Below are the code and all the weights of a small trained network. Each question names an input and a class and asks about switching units off, where a switched-off unit gives its printed mean instead of its output.

import numpy as np


def w(rows, s, z=0):
    codes = np.array(rows[::2]) - 128.0
    scale = np.full(codes.shape[1], s)
    scale[-1] = z or s
    return codes * scale


def norm(h):
    return h / np.sqrt((h * h).mean(-1, keepdims=True) + 1e-5)


def f(y):
    return y / 2 * (1 + np.tanh(0.7978845608 * (y + 0.044715 * y**3)))


def log_softmax(a):
    a = a - a.max(-1, keepdims=True)
    return a - np.log(np.exp(a).sum(-1, keepdims=True))


def net(x, mask):
    res = np.array(x, float).reshape(1, 2) / 4 @ E
    u = 0
    for l in range(4):
        y = f(norm(res) @ A[l][:, :-1].T + A[l][:, -1])
        res = res + np.where(mask[u : u + 7], y, B[l][:, -1]) @ B[l][:, :-1]
        u += 7
    return log_softmax(norm(res)[-1] @ U[:, :-1].T + U[:, -1])


A, B = {}, {}
E = w([
[87,50,164,239,185,108],'x0',
[75,148,93,151,105,253],'x1',
],0.0049)
A[0] = w([
[18,247,51,167,114,209,134],'0.n0',
[58,192,176,177,255,130,135],'0.n1',
[231,123,218,58,165,20,64],'0.n2',
[83,99,162,117,86,66,2],'0.n3',
[60,104,167,208,151,67,226],'0.n4',
[105,99,138,127,108,158,137],'0.n5',
[240,113,118,120,50,154,145],'0.n6',
],0.0038,0.0028)
B[0] = w([
[153,68,80,111,81,28,252],'0.n0',
[129,236,68,72,123,141,156],'0.n1',
[138,42,180,80,152,135,213],'0.n2',
[173,108,146,179,3,188,94],'0.n3',
[131,129,152,8,114,91,221],'0.n4',
[117,94,105,50,99,49,139],'0.n5',
[47,154,196,145,210,80,165],'0.n6',
],0.0034,0.0031)
A[1] = w([
[109,28,225,251,232,138,52],'1.n0',
[205,159,148,140,147,82,54],'1.n1',
[68,125,110,74,102,54,179],'1.n2',
[132,132,63,195,68,254,5],'1.n3',
[62,126,169,244,115,109,167],'1.n4',
[145,87,205,64,163,138,184],'1.n5',
[172,103,48,85,124,163,234],'1.n6',
],0.0052,0.0019)
B[1] = w([
[88,254,113,171,133,166,254],'1.n0',
[145,110,113,150,89,136,139],'1.n1',
[65,112,111,148,180,140,229],'1.n2',
[216,40,84,159,67,85,217],'1.n3',
[153,203,88,135,133,115,169],'1.n4',
[110,118,67,142,125,166,218],'1.n5',
[140,132,188,169,204,127,231],'1.n6',
],0.0057,0.0031)
A[2] = w([
[135,177,224,101,136,6,151],'2.n0',
[63,124,81,161,177,142,109],'2.n1',
[148,79,83,188,36,204,108],'2.n2',
[51,123,75,121,136,253,108],'2.n3',
[144,65,63,166,49,211,4],'2.n4',
[177,215,129,27,111,144,103],'2.n5',
[114,208,67,128,116,168,140],'2.n6',
],0.0062,0.0032)
B[2] = w([
[207,65,104,169,122,155,247],'2.n0',
[120,122,115,49,87,173,206],'2.n1',
[212,52,146,100,184,1,252],'2.n2',
[105,76,177,70,119,98,236],'2.n3',
[203,74,123,151,173,121,225],'2.n4',
[13,190,108,227,142,134,246],'2.n5',
[165,118,120,200,169,114,242],'2.n6',
],0.0067,0.0028)
A[3] = w([
[76,125,164,48,48,167,106],'3.n0',
[129,171,159,212,154,119,149],'3.n1',
[144,146,83,97,137,125,117],'3.n2',
[218,59,86,159,99,143,82],'3.n3',
[168,77,173,114,81,51,85],'3.n4',
[136,254,155,194,151,190,1],'3.n5',
[29,227,73,201,141,134,123],'3.n6',
],0.0084,0.0046)
B[3] = w([
[42,72,174,98,202,186,146],'3.n0',
[37,173,148,36,42,190,183],'3.n1',
[77,121,215,181,88,151,131],'3.n2',
[213,57,99,159,198,43,211],'3.n3',
[189,103,43,205,208,121,180],'3.n4',
[112,41,133,130,161,65,186],'3.n5',
[29,253,22,199,17,27,254],'3.n6',
],0.0067,0.0083)
U = w([
[223,13,38,227,226,10,254],'0',
[8,236,17,233,37,21,253],'1',
[3,16,211,44,216,234,177],'2',
[252,247,254,130,30,247,2],'3',
[244,201,238,153,32,247,2],'4',
[236,235,218,106,44,229,2],'5',
],0.0083,0.0067)

Each question gives the input, the list of numbers given to net, and the class t.
The units are the neurons (one row each of A and B). Each row of codes is followed by its name. A weight is (code - 128) times the scale printed after its matrix; where a second scale follows, it is the last column's (A, B and U).
mask holds one flag per neuron, layer by layer. A switched-off neuron (its flag False) gives its mean, the last column of its row in B, instead of its output. The means were averaged over made-up inputs and are rounded, as every weight is.
A unit's drop is (log p(t) with every unit on - log p(t) with that unit switched off) / (log p(t) with every unit on - log p(t) with every unit switched off).
The circuit of an input: a set's keep is (log p(t) with only the set's units on - log p(t) with every unit switched off) / (log p(t) with every unit on - log p(t) with every unit switched off). Starting from the 12 units with the biggest drops (on a tie, the unit counted first), units are removed one at a time, each time the one whose removal leaves the highest keep (on an exact tie, the one counted first), for as long as the keep stays at least 0.8.
units of the circuit, in order: the units of the circuit, biggest drop first
top k neurons: the k neurons with the biggest drops, biggest first
top k neurons in layer l: the k neurons of layer l with the biggest drops, biggest first
drop when u is switched off: that unit's drop, to one decimal
input [8,-7], class 1: top 2 neurons in layer 1 => [1.n0 1.n3]
input [2,-3], class 2: top 4 neurons => [0.n4 1.n5 0.n0 2.n5]
input [5,-1], class 1: units of the circuit, in order => [1.n0]
input [-7,7], class 0: units of the circuit, in order => [1.n3 3.n6]
input [2,-2], class 2: top 2 neurons => [0.n4 1.n5]
input [3,2], class 2: top 2 neurons => [0.n4 0.n1]
input [-1,3], class 2: top 3 neurons in layer 2 => [2.n5 2.n2 2.n0]
input [5,-4], class 1: top 2 neurons => [2.n2 0.n0]
input [4,-2], class 1: top 3 neurons => [1.n0 2.n2 0.n0]
input [-2,2], class 2: top 3 neurons => [0.n0 1.n2 2.n5]
input [4,-1], class 1: top 2 neurons in layer 0 => [0.n0 0.n2]
input [3,3], class 2: top 3 neurons => [0.n4 0.n5 0.n0]
input [-2,3], class 2: top 3 neurons in layer 1 => [1.n6 1.n2 1.n5]
input [7,-4], class 1: top neuron => [1.n0]
input [-3,1], class 2: top 2 neurons in layer 0 => [0.n1 0.n6]
input [1,1], class 2: drop when 1.n2 is switched off => 0.5
input [-4,4], class 0: top 2 neurons in layer 0 => [0.n4 0.n1]
